Below are the code and all the weights of a small trained network. Each question names an input and a class and asks about switching units off, where a switched-off unit gives its printed mean instead of its output.

import numpy as np


def w(rows, s, z=0):
    codes = np.array(rows[::2]) - 128.0
    scale = np.full(codes.shape[1], s)
    scale[-1] = z or s
    return codes * scale


def f(y):
    return y / 2 * (1 + np.tanh(0.7978845608 * (y + 0.044715 * y**3)))


def log_softmax(a):
    a = a - a.max(-1, keepdims=True)
    return a - np.log(np.exp(a).sum(-1, keepdims=True))


def net(x, mask):
    res = np.array(x, float).reshape(1, 5) / 4 @ E
    y = f(res @ A[0][:, :-1].T + A[0][:, -1])
    res = res + np.where(mask, y, B[0][:, -1]) @ B[0][:, :-1]
    return log_softmax(res[-1] @ U[:, :-1].T + U[:, -1])


A, B = {}, {}
E = w([
[141,123,146,100,113,131,119,105,153,206,204,6],'x0',
[130,130,128,129,126,130,129,129,127,129,129,128],'x1',
[165,21,180,126,120,207,129,124,71,109,147,123],'x2',
[128,127,131,128,129,129,129,128,130,127,130,128],'x3',
[80,138,141,178,47,134,203,53,136,140,123,125],'x4',
],0.012)
A[0] = w([
[40,187,140,201,37,105,228,30,175,185,144,83,19],'neuron 0',
[125,151,106,129,185,120,114,194,116,80,71,196,160],'neuron 1',
[147,83,188,94,61,174,154,58,161,226,228,19,1],'neuron 2',
[153,187,77,67,174,56,51,169,191,196,174,49,109],'neuron 3',
[56,229,55,171,104,41,179,111,203,128,69,182,43],'neuron 4',
[205,46,185,91,143,198,104,146,84,121,186,107,165],'neuron 5',
[112,56,163,202,54,188,198,73,63,65,73,191,102],'neuron 6',
[65,171,141,160,72,125,186,65,164,171,138,110,154],'neuron 7',
[117,98,145,156,93,164,170,108,89,100,99,164,72],'neuron 8',
[118,63,157,183,69,178,183,86,72,75,79,182,114],'neuron 9',
[208,71,121,51,232,160,26,231,73,66,109,179,41],'neuron 10',
[106,182,67,152,208,82,100,209,105,23,19,255,64],'neuron 11',
[207,15,210,84,148,235,87,145,37,127,195,78,17],'neuron 12',
[44,232,67,160,110,54,166,107,185,132,70,173,64],'neuron 13',
[122,150,102,132,182,116,118,184,117,82,80,195,166],'neuron 14',
[149,179,82,59,184,49,44,164,192,185,163,60,128],'neuron 15',
],0.0047,0.0091)
B[0] = w([
[224,135,5,63,70,32,49,154,196,196,157,39,184],'neuron 0',
[142,104,93,143,91,94,117,107,121,127,107,102,226],'neuron 1',
[85,54,132,226,90,118,160,62,45,45,31,151,194],'neuron 2',
[102,189,183,41,177,172,151,187,162,150,212,162,228],'neuron 3',
[103,67,145,185,83,123,153,82,74,79,73,145,201],'neuron 4',
[121,98,99,163,91,99,131,96,105,104,86,122,233],'neuron 5',
[17,164,211,107,177,185,219,156,133,125,162,194,215],'neuron 6',
[139,97,96,151,99,101,122,107,107,108,97,118,204],'neuron 7',
[106,144,155,120,159,158,147,141,129,128,147,153,144],'neuron 8',
[33,157,207,111,168,175,202,149,129,124,157,180,202],'neuron 9',
[76,55,148,219,75,119,168,53,53,57,42,150,214],'neuron 10',
[209,142,30,68,82,49,61,150,194,197,164,46,255],'neuron 11',
[216,147,1,71,66,22,50,152,198,197,156,38,201],'neuron 12',
[117,82,132,170,95,117,138,95,88,92,84,131,202],'neuron 13',
[139,103,99,144,95,99,120,106,119,123,107,107,224],'neuron 14',
[112,182,174,46,169,165,143,182,170,159,206,153,233],'neuron 15',
],0.0077,0.008)
U = w([
[230,138,57,76,112,88,39,145,187,199,146,66,247],'0',
[104,79,137,246,112,132,147,77,47,48,54,142,98],'1',
[78,190,218,84,255,221,167,184,143,139,194,183,3],'2',
],0.0091,0.0026)

Each question gives the input, the list of numbers given to net, and the class t.
The units are the neurons (one row each of A and B). Each row of codes is followed by its name. A weight is (code - 128) times the scale printed after its matrix; where a second scale follows, it is the last column's (A, B and U).
mask holds one flag per neuron, in row order. A switched-off neuron (its flag False) gives its mean, the last column of its row in B, instead of its output. The means were averaged over made-up inputs and are rounded, as every weight is.
A unit's drop is (log p(t) with every unit on - log p(t) with that unit switched off) / (log p(t) with every unit on - log p(t) with every unit switched off).
The circuit of an input: a set's keep is (log p(t) with only the set's units on - log p(t) with every unit switched off) / (log p(t) with every unit on - log p(t) with every unit switched off). Starting from the 12 units with the biggest drops (on a tie, the unit counted first), units are removed one at a time, each time the one whose removal leaves the highest keep (on an exact tie, the one counted first), for as long as the keep stays at least 0.8.
circuit, biggest first: the units of the circuit, biggest drop first
top k neurons: the k neurons with the biggest drops, biggest first
drop of u: that unit's drop, to one decimal
input [6,5,6,-5,3], class 1: circuit, biggest first => neuron 2
input [0,-8,6,1,6], class 2: top 3 neurons => neuron 6; neuron 9; neuron 10
input [-5,-2,0,-7,-1], class 0: top 2 neurons => neuron 11; neuron 2
input [-6,6,0,-5,-5], class 0: top 3 neurons => neuron 11; neuron 2; neuron 4
input [3,6,4,-5,1], class 1: top 4 neurons => neuron 11; neuron 0; neuron 2; neuron 15
input [0,8,-6,-7,3], class 1: top 2 neurons => neuron 4; neuron 11
input [-4,-1,1,-2,6], class 2: top 2 neurons => neuron 6; neuron 9
input [2,-2,1,2,1], class 1: top 3 neurons => neuron 11; neuron 12; neuron 0
input [-7,6,-4,-2,0], class 0: top 3 neurons => neuron 11; neuron 10; neuron 2
input [7,1,5,-4,4], class 1: top 2 neurons => neuron 2; neuron 11
input [1,-1,-8,0,-4], class 2: top 2 neurons => neuron 3; neuron 15
input [-5,6,-4,-7,-1], class 0: top 2 neurons => neuron 11; neuron 10
input [-7,-1,2,4,7], class 2: top 2 neurons => neuron 6; neuron 9
input [-2,5,4,-8,-5], class 1: circuit, biggest first => neuron 10
input [0,-3,3,2,-3], class 1: drop of neuron 15 => 0.3
input [-7,4,6,8,6], class 2: drop of neuron 15 => 0.0
input [-1,1,1,8,3], class 2: drop of neuron 13 => 0.1
